Small tables with named rows and columns. After each table, cells are looked up by row and column.

Dez.csv
,Mif,Doz,Tib
Togar,0.26,-0.20,0.25
Tol,-0.45,-0.01,0.10
Vanir,-0.67,-0.64,0.11
Nel,0.75,0.05,-0.01
Tepi,-0.05,-0.45,0.06
Saz,-0.80,-0.82,0.20
Fomad,0.08,-0.02,-0.15
Dogam,-0.01,0.00,0.11
Zum,0.28,0.16,0.28
Robod,0.40,-0.16,0.13
Vofu,-0.19,-0.58,0.12

Tib of Vofu: 0.12
Mif of Vanir: -0.67
Mif of Nel: 0.75
Doz of Togar: -0.20
Mif of Zum: 0.28
Doz of Robod: -0.16
Mif of Saz: -0.80
Doz of Fomad: -0.02
Doz of Nel: 0.05
Mif of Robod: 0.40
Mif of Tepi: -0.05
Doz of Tol: -0.01
Tib of Togar: 0.25
Doz of Vanir: -0.64

Nozet =
fields: Vep, Ret, Dabomet, Lan, Loradis, Biku, Rem
Bopig: [2832, 4236, 4727, 4648, 8872, 5105, 1436]
Teso: [2651, 3277, 5369, 4071, 9239, 4684, 1806]
Domasa: [6612, 2954, 2077, 5851, 1645, 2987, 6394]
Ver: [5994, 7904, 3381, 6334, 3742, 4262, 5646]
Torukem: [4455, 5149, 4432, 4396, 6407, 4205, 3306]
Foro: [5291, 2603, 4957, 3560, 2845, 3372, 7133]
Novamik: [2164, 4608, 4941, 2897, 8185, 5314, 4249]
Fad: [5638, 6711, 3039, 6352, 2796, 3605, 6114]
Riv: [4256, 5070, 5362, 2959, 9647, 4472, 5068]
Nekop: [3951, 4923, 4646, 4354, 2705, 4903, 4600]
Virufaz: [5650, 4311, 4512, 4793, 4075, 3433, 7722]

Dabomet of Novamik: 4941
Dabomet of Ver: 3381
Ret of Nekop: 4923
Lan of Ver: 6334
Lan of Domasa: 5851
Loradis of Foro: 2845
Biku of Virufaz: 3433
Which row has the largest Biku? Novamik

Lub =
         Niva  Bafose  Par  Pag  Fav  Les  Renufe  Patife  Dotivev
Bep       3.2     4.4  6.0  6.8  6.9  5.2     5.4     4.9      6.1
Deg       7.0     6.9  5.2  3.9  5.6  6.3     3.9     5.6      4.7
Mef       6.3     6.9  5.9  5.8  5.9  6.4     6.0     5.8      6.9
Ribuko    5.4     4.5  5.0  5.2  7.6  4.7     3.8     5.3      3.4
Rukekun   6.0     4.0  5.4  4.6  6.8  6.7     6.7     6.0      4.3
Non       3.7     3.2  5.6  5.8  6.2  5.7     6.0     4.8      3.5
Vuvov     4.9     5.6  3.4  7.2  5.9  3.5     5.7     5.9      4.9
Panor     7.8     6.1  6.0  6.2  4.8  4.3     6.0     4.9      4.7
Vun       5.6     4.4  5.4  5.7  4.8  5.3     6.2     4.6      2.2
Vuputu    6.1     4.2  5.3  3.1  6.1  7.0     5.6     5.9      4.5
Keb       6.1     5.3  4.7  3.3  5.6  7.3     6.0     6.4      5.3

Les of Bep: 5.2
Patife of Keb: 6.4
Par of Panor: 6.0
Niva of Keb: 6.1
Bafose of Non: 3.2
Les of Ribuko: 4.7
Dotivev of Panor: 4.7
Bafose of Deg: 6.9
Pag of Mef: 5.8
Niva of Non: 3.7
Dotivev of Ribuko: 3.4
Bafose of Vuvov: 5.6
Which row has the largest Patife? Keb

Table Sor
fields: Bub, Gemuk, Zek
Pes: [-1.0, -7.5, -0.2]
Rokemi: [-6.5, -1.1, -4.7]
Nop: [-2.9, 1.9, -4.4]
Mon: [-4.7, -1.4, -3.0]
Zud: [-1.8, 6.2, -1.2]

What is the Bub of Mon in Sor?
-4.7
What is the Zek of Mon in Sor?
-3.0
What is the Gemuk of Pes in Sor?
-7.5
What is the Gemuk of Mon in Sor?
-1.4
What is the Gemuk of Rokemi in Sor?
-1.1
What is the Zek of Nop in Sor?
-4.4
What is the Bub of Zud in Sor?
-1.8
What is the Zek of Zud in Sor?
-1.2
What is the Bub of Nop in Sor?
-2.9
What is the Bub of Pes in Sor?
-1.0
What is the Zek of Pes in Sor?
-0.2
Row with the largest Zek: Pes

Fus
|  | Berel | Fuf | Padur | Tusi | Dopu | Doro |
|---|---|---|---|---|---|---|
| Kiduku | 142 | 148 | 152 | 159 | 158 | 15 |
| Rol | 55 | 52 | 55 | 50 | 40 | 193 |
| Pupirok | 58 | 65 | 91 | 79 | 55 | 115 |
| Rogeka | 120 | 113 | 124 | 116 | 112 | 65 |
| Sas | 76 | 78 | 75 | 70 | 88 | 159 |
| Maz | 150 | 150 | 116 | 139 | 145 | 30 |
| Nik | 64 | 61 | 72 | 62 | 53 | 139 |
| Nazug | 120 | 132 | 139 | 141 | 134 | 33 |
| Purolut | 89 | 95 | 92 | 97 | 91 | 112 |
| Korabe | 60 | 70 | 76 | 71 | 78 | 145 |

Doro of Rogeka = 65
Berel of Nik = 64
Dopu of Nik = 53
Berel of Sas = 76
Fuf of Maz = 150
Doro of Rol = 193
Fuf of Kiduku = 148
Fuf of Rogeka = 113
Fuf of Purolut = 95
Doro of Nazug = 33
Dopu of Purolut = 91
Tusi of Korabe = 71
Tusi of Kiduku = 159
Dopu of Pupirok = 55

Table Kop
cols = Bilug, Ret, Vup, Damusom, Tirad, Sosu
Dokis: [0.56, 0.71, 0.46, 0.52, 0.47, 0.49]
Baromef: [0.68, 0.44, 0.67, 0.69, 0.60, 0.64]
Govekiz: [0.59, 0.51, 0.57, 0.32, 0.48, 0.55]
Farit: [0.54, 0.07, 0.56, 0.48, 0.54, 0.69]
Vudimel: [0.59, 0.23, 0.27, 0.73, 0.92, 0.37]
Tubaf: [0.32, 0.43, 0.41, 0.44, 0.63, 0.26]
Gide: [0.47, 0.22, 0.41, 0.14, 0.44, 0.50]
Tuk: [0.70, 0.27, 0.67, 0.50, 0.43, 0.77]
Nupirek: [0.41, 0.32, 0.71, 0.40, 0.17, 0.64]
Neneve: [0.27, 0.32, 0.63, 0.17, 0.24, 0.33]
Zun: [0.43, 0.24, 0.30, 0.41, 0.77, 0.19]
Pok: [0.41, 0.36, 0.45, 0.38, 0.41, 0.33]
Rotuv: [0.28, 0.42, 0.43, 0.40, 0.24, 0.67]
Bofazes: [0.36, 0.26, 0.51, 0.34, 0.24, 0.74]

Farit, Ret => 0.07
Zun, Tirad => 0.77
Farit, Damusom => 0.48
Baromef, Bilug => 0.68
Zun, Bilug => 0.43
Tubaf, Ret => 0.43
Vudimel, Ret => 0.23
Vudimel, Tirad => 0.92
Govekiz, Bilug => 0.59
Dokis, Tirad => 0.47
Bofazes, Bilug => 0.36
Rotuv, Bilug => 0.28
Bofazes, Damusom => 0.34
Farit, Bilug => 0.54
Gide, Tirad => 0.44
Bofazes, Vup => 0.51
Neneve, Bilug => 0.27
Baromef, Vup => 0.67

